What each symbol does to the objects:
j920 r j99
j920 m j374
j920 y j812
j920 x j930
j839 r j557
j839 m j48
j839 y j530
j839 x j812
j403 r j438
j403 m j624
j403 y j937
j403 x j450
j829 r j167
j829 m j450
j829 y j837
j829 x j530
j700 r j172
j700 m j620
j700 y j173
j700 x j287
j39 r j181
j39 m j511
j39 y j476
j39 x j438
j154 r j698
j154 m j367
j154 y j831
j154 x j784
j675 r j367
j675 m j333
j675 y j646
j675 x j39
j37 r j609
j37 m j368
j37 y j883
j37 x j154
j173 r j730
j173 m j700
j173 y j500
j173 x j609
j935 r j829
j935 m j861
j935 y j48
j935 x j374
j937 r j896
j937 m j403
j937 y j60
j937 x j829
j299 r j60
j299 m j338
j299 y j450
j299 x j48
j941 r j700
j941 m j336
j941 y j521
j941 x j368
j450 r j967
j450 m j299
j450 y j829
j450 x j839
j172 r j93
j172 m j930
j172 y j730
j172 x j336
j367 r j949
j367 m j301
j367 y j154
j367 x j181
j338 r j937
j338 m j167
j338 y j299
j338 x j935
j287 r j336
j287 m j12
j287 y j609
j287 x j949
j550 r j293
j550 m j730
j550 y j620
j550 x j521
j624 r j721
j624 m j11
j624 y j403
j624 x j299
j301 r j883
j301 m j619
j301 y j367
j301 x j249
j896 r j906
j896 m j438
j896 y j11
j896 x j167
j930 r j116
j930 m j293
j930 y j172
j930 x j500
j45 r j839
j45 m j728
j45 y j374
j45 x j401
j739 r j476
j739 m j906
j739 y j721
j739 x j937
j728 r j48
j728 m j99
j728 y j45
j728 x j93
j249 r j831
j249 m j646
j249 y j181
j249 x j805
j861 r j450
j861 m j557
j861 y j935
j861 x j45
j619 r j37
j619 m j698
j619 y j301
j619 x j646
j883 r j283
j883 m j37
j883 y j949
j883 x j831
j944 r j12
j944 m j283
j944 y j368
j944 x j301
j609 r j941
j609 m j287
j609 y j283
j609 x j698
j967 r j624
j967 m j60
j967 y j167
j967 x j557
j11 r j739
j11 m j896
j11 y j624
j11 x j338
j500 r j550
j500 m j173
j500 y j336
j500 x j283
j730 r j401
j730 m j172
j730 y j550
j730 x j941
j906 r j39
j906 m j278
j906 y j739
j906 x j403
j530 r j861
j530 m j839
j530 y j99
j530 x j260
j116 r j374
j116 m j260
j116 y j93
j116 x j550
j557 r j299
j557 m j837
j557 y j861
j557 x j728
j784 r j675
j784 m j181
j784 y j509
j784 x j906
j438 r j278
j438 m j721
j438 y j896
j438 x j967
j509 r j646
j509 m j784
j509 y j511
j509 x j739
j12 r j500
j12 m j521
j12 y j287
j12 x j883
j698 r j368
j698 m j949
j698 y j619
j698 x j675
j260 r j45
j260 m j812
j260 y j116
j260 x j730
j60 r j11
j60 m j937
j60 y j967
j60 x j837
j293 r j260
j293 m j401
j293 y j930
j293 x j173
j336 r j620
j336 m j500
j336 y j941
j336 x j944
j374 r j530
j374 m j45
j374 y j920
j374 x j293
j646 r j154
j646 m j675
j646 y j249
j646 x j476
j521 r j173
j521 m j941
j521 y j12
j521 x j37
j949 r j944
j949 m j883
j949 y j698
j949 x j333
j167 r j403
j167 m j967
j167 y j338
j167 x j861
j278 r j511
j278 m j805
j278 y j906
j278 x j624
j93 r j920
j93 m j116
j93 y j401
j93 x j620
j837 r j338
j837 m j829
j837 y j557
j837 x j99
j401 r j812
j401 m j93
j401 y j293
j401 x j700
j48 r j837
j48 m j935
j48 y j839
j48 x j920
j283 r j521
j283 m j609
j283 y j944
j283 x j619
j99 r j935
j99 m j530
j99 y j728
j99 x j116
j812 r j728
j812 m j920
j812 y j260
j812 x j172
j831 r j619
j831 m j154
j831 y j333
j831 x j509
j511 r j249
j511 m j509
j511 y j39
j511 x j721
j333 r j301
j333 m j831
j333 y j675
j333 x j511
j805 r j509
j805 m j476
j805 y j278
j805 x j11
j181 r j333
j181 m j249
j181 y j784
j181 x j278
j721 r j805
j721 m j739
j721 y j438
j721 x j60
j368 r j287
j368 m j944
j368 y j37
j368 x j367
j620 r j930
j620 m j550
j620 y j700
j620 x j12
j476 r j784
j476 m j39
j476 y j805
j476 x j896

In the rows, zero is written as 522.

The rows follow the links: the fewer symbols apart two objects are, the more alike their rows tend to be.

Each row is also shifted at random along 4 hidden directions that mean nothing.

Some objects, each with a row of numbers:
j698
 472   500   511   510   559   578   536   562   453   401   392   549   510   405   495   543   582   456   460   470   350   487   604   484   540   615   392   486   568   485   514   490   591   449   463   514   411   474   502   501   455   456   436   769   478   612   444   509   586   619   592   518
j511
 362   433   609   597   485   528   464   377   591   563   512   464   465   583   446   458   573   649   690   447   589   410   541   515   468   508   625   546   562   499   475   383   528   538   644   526   550   538   468   506   548   459   562   292   522   461   544   569   503   507   489   406
j609
 739   561   477   453   564   575   559   635   467   458   541   619   515   378   556   570   584   488   372   507   379   558   629   571   514   610   405   492   436   454   574   542   517   474   489   573   437   490   545   470   441   481   415   501   523   597   412   536   610   589   638   610
j721
 547   458   565   504   484   485   559   519   522   525   515   529   555   495   424   437   565   557   522   512   481   503   452   530   554   533   540   579   514   521   469   463   495   597   538   479   487   541   426   549   573   460   522   593   470   476   515   510   510   528   428   483
j500
 616   580   463   495   565   565   527   578   456   474   511   556   513   474   589   604   531   488   469   533   446   526   606   530   516   549   414   467   522   482   563   577   568   442   501   574   505   472   597   495   458   553   470   459   556   601   465   547   566   552   631   600
j784
 610   474   550   456   508   523   582   604   546   507   574   612   532   371   446   444   615   528   380   478   416   567   541   582   525   615   520   575   385   477   531   449   432   598   507   510   410   558   414   489   513   396   448   593   460   499   443   501   589   584   514   522
j338
 351   508   529   498   482   459   563   516   487   567   566   505   577   585   479   475   510   579   572   580   543   505   411   547   568   460   531   566   543   536   470   552   511   596   571   506   577   517   498   577   607   557   565   395   520   475   554   538   458   462   415   546
j476
 227   445   580   546   487   512   522   452   520   524   494   495   515   534   430   453   582   608   614   483   499   435   506   522   518   522   540   552   563   495   460   430   537   553   601   509   516   516   452   529   556   465   529   419   496   492   513   553   508   523   467   460
j181
 578   446   573   532   505   540   517   480   522   493   480   525   500   474   436   465   605   582   561   456   450   448   559   523   507   568   514   542   532   476   484   417   533   529   574   516   467   515   448   504   515   431   487   482   486   513   477   545   546   564   514   460
j521
 550   569   481   516   571   575   506   575   511   464   484   556   496   453   588   593   520   444   441   503   468   555   614   507   505   576   462   471   507   509   576   552   547   446   456   545   475   504   573   483   445   521   473   645   531   597   481   507   580   575   631   555
j401
 708   614   484   499   541   524   510   576   596   614   683   563   505   542   638   580   467   512   442   561   651   636   546   591   476   495   603   512   386   533   619   600   432   536   513   577   581   569   608   487   502   585   543   317   588   495   546   524   533   473   593   595
j249
 237   442   578   578   512   549   484   428   539   488   427   480   480   527   455   484   569   564   623   449   501   423   559   480   497   551   538   519   596   508   479   412   567   500   565   504   492   512   472   506   513   452   521   549   494   519   515   536   532   557   520   423
j624
 645   480   566   498   475   471   554   536   590   584   606   540   550   515   458   430   537   556   486   525   569   571   435   560   535   515   625   598   436   542   504   484   421   641   533   483   515   587   435   541   587   470   547   540   482   433   544   497   502   494   422   492
j93
 755   591   483   537   553   524   492   550   570   545   541   515   518   559   622   587   428   430   472   554   620   616   513   491   514   501   570   493   507   581   580   602   505   498   436   514   554   557   591   521   501   591   558   692   550   534   580   469   514   504   561   539
j368
 537   516   543   582   552   586   445   464   593   509   488   507   439   514   560   561   532   516   552   443   566   502   641   495   450   566   572   482   525   508   568   454   537   447   526   549   502   533   554   459   446   485   511   518   545   544   517   526   567   562   625   456
j509
 427   460   589   523   491   522   515   496   621   582   617   557   488   481   463   443   592   612   511   460   559   526   549   581   471   557   634   572   404   484   531   405   424   594   590   535   494   581   445   477   530   421   516   352   505   447   500   538   549   530   510   465
j967
 308   502   542   501   477   460   560   514   518   578   585   514   570   573   476   463   513   580   555   569   561   523   417   557   555   467   563   575   512   540   480   533   484   608   566   501   570   539   482   569   603   540   566   410   512   459   553   531   467   465   414   532
j675
 327   458   613   619   507   558   422   397   708   590   552   483   421   558   507   476   538   583   606   406   683   504   597   511   415   544   728   537   478   529   556   368   458   528   576   522   524   609   483   454   497   434   564   449   526   446   567   519   543   527   556   367
j12
 625   542   538   611   556   588   414   439   636   546   515   486   425   566   607   583   488   503   576   452   654   526   641   486   428   534   626   470   522   535   594   474   526   436   521   552   544   555   590   455   446   522   546   487   570   529   559   522   551   534   637   451
j700
 541   591   461   488   556   558   530   569   435   495   558   558   513   502   600   609   537   539   500   556   458   505   605   567   512   518   408   469   514   463   560   595   569   448   552   607   545   457   621   497   472   581   481   248   582   593   461   583   549   522   628   633
j374
 633   582   480   519   529   496   526   537   504   551   554   504   548   595   585   566   454   496   533   589   586   555   474   520   540   460   517   505   544   559   537   616   534   518   506   530   591   514   587   553   543   620   561   485   559   524   566   522   483   469   510   576
j11
 365   496   540   445   480   467   604   602   534   570   632   589   583   462   453   432   561   555   421   553   492   587   434   599   562   534   554   602   397   514   509   514   415   653   525   499   490   565   430   543   588   473   507   506   477   453   500   504   520   507   428   553
j333
 444   459   574   572   524   565   477   459   575   491   449   506   470   487   475   493   568   530   560   432   509   473   589   485   485   578   564   518   546   512   513   410   534   498   528   504   466   538   472   484   488   433   507   633   491   520   510   514   556   572   548   421
j48
 487   576   495   481   505   467   559   578   545   597   639   541   572   565   562   517   463   513   467   601   609   614   430   567   547   467   573   554   445   561   545   608   449   597   505   518   584   559   544   550   575   586   564   460   543   472   565   505   481   457   466   584
j620
 455   602   495   558   573   558   455   557   671   565   568   533   470   522   656   594   420   384   409   504   683   677   576   492   468   542   652   487   428   598   648   564   447   488   393   516   523   610   595   469   456   548   544   794   548   517   586   441   558   530   620   498
j883
 724   514   510   493   549   580   537   558   458   444   483   574   498   410   506   546   609   532   472   476   371   478   635   545   508   601   407   492   510   442   532   486   560   461   537   569   445   470   524   475   452   462   431   458   517   590   418   555   594   590   618   554
j283
 592   520   513   552   554   587   488   470   441   446   428   501   472   513   536   586   570   561   608   480   424   406   643   501   493   546   407   456   622   457   512   501   639   400   583   581   513   438   576   490   454   524   476   345   555   604   459   587   556   562   625   529

Start, symbols taken left to right, then the object you end at.
Answers are names.
 443   567   484   460   502   463   587   589   461   561   602   546   594   553   537   516   491   533   485   619   521   565   422   569   577   464   486   549   491   533   509   624   498   584   524   524   575   513   539   574   585   593   541   414   538   502   533   531   479   462   455   616
x r y m: j530
 393   497   527   463   486   463   599   589   509   542   567   555   594   489   461   448   529   514   444   564   487   577   407   552   582   519   528   587   467   546   492   542   455   630   491   474   495   552   440   569   594   502   520   657   471   473   527   484   500   509   410   543
m x x: j839
 344   470   579   640   545   587   411   392   621   488   388   444   427   555   524   537   513   492   632   410   596   462   615   421   454   559   608   479   616   549   534   408   575   433   508   495   495   547   521   478   461   469   545   733   513   537   564   498   543   573   579   364
m r x: j367
 463   606   434   445   543   499   594   636   393   489   543   564   594   507   581   583   485   469   437   628   437   570   480   546   590   492   377   502   528   519   527   671   554   508   475   543   542   465   589   564   530   620   495   516   545   581   495   528   510   503   527   670
y m x m r: j116
 499   446   606   601   506   552   447   401   643   563   524   486   441   545   477   473   568   603   620   419   609   461   592   513   440   547   656   534   509   504   522   375   492   521   599   527   515   568   473   469   502   435   545   408   519   465   537   543   540   535   541   393
r r m: j949
 457   465   564   586   543   573   469   475   586   464   395   496   471   474   490   509   540   457   526   426   505   506   591   441   495   596   558   506   566   543   525   420   547   475   460   475   436   549   474   488   469   436   502   875   472   543   525   470   566   599   557   401
y y y r m: j301
 623   599   465   458   528   486   572   623   510   562   626   571   577   522   587   551   464   474   410   608   550   634   463   565   556   491   516   530   437   548   565   640   462   565   467   531   555   544   564   547   545   591   533   530   542   515   539   498   510   481   508   622
x r m: j920
 597   596   489   530   530   509   496   517   554   593   619   510   514   609   617   582   451   532   541   574   652   569   514   550   496   454   578   504   491   545   573   601   497   515   538   565   618   535   614   520   525   615   570   314   591   502   570   539   491   456   551   571
y y r: j920
 330   491   536   507   482   464   566   516   476   528   493   496   582   555   455   463   513   535   559   565   501   500   405   505   585   484   506   564   578   553   454   534   532   583   524   469   537   514   466   589   600   533   553   612   487   494   550   510   470   494   402   514
x m y m m: j450
 340   587   501   552   565   570   459   532   626   556   581   539   461   519   635   595   470   464   461   496   632   608   614   522   451   546   602   478   442   540   626   541   477   470   477   558   533   569   602   460   446   540   527   532   569   532   541   501   566   529   642   522
y m m r: j550
 692   571   485   517   524   488   531   543   501   544   534   504   561   585   569   552   448   481   522   590   578   564   453   508   556   466   519   517   552   571   524   613   530   529   483   508   579   521   566   565   554   609   563   581   539   520   574   502   476   476   487   562
x m x x r: j173
 450   464   550   484   476   476   579   527   464   519   521   529   574   513   421   444   576   588   545   542   446   473   442   544   570   509   486   573   540   502   445   493   520   596   569   495   510   506   440   567   591   489   519   466   482   488   501   537   491   512   418   524
x r r: j438
 628   544   506   459   492   457   585   581   500   579   629   551   587   542   514   490   503   550   479   600   542   572   417   582   565   474   535   570   462   536   512   585   460   615   534   518   564   538   505   565   592   562   544   411   525   475   537   522   481   464   437   592
y r m x: j935
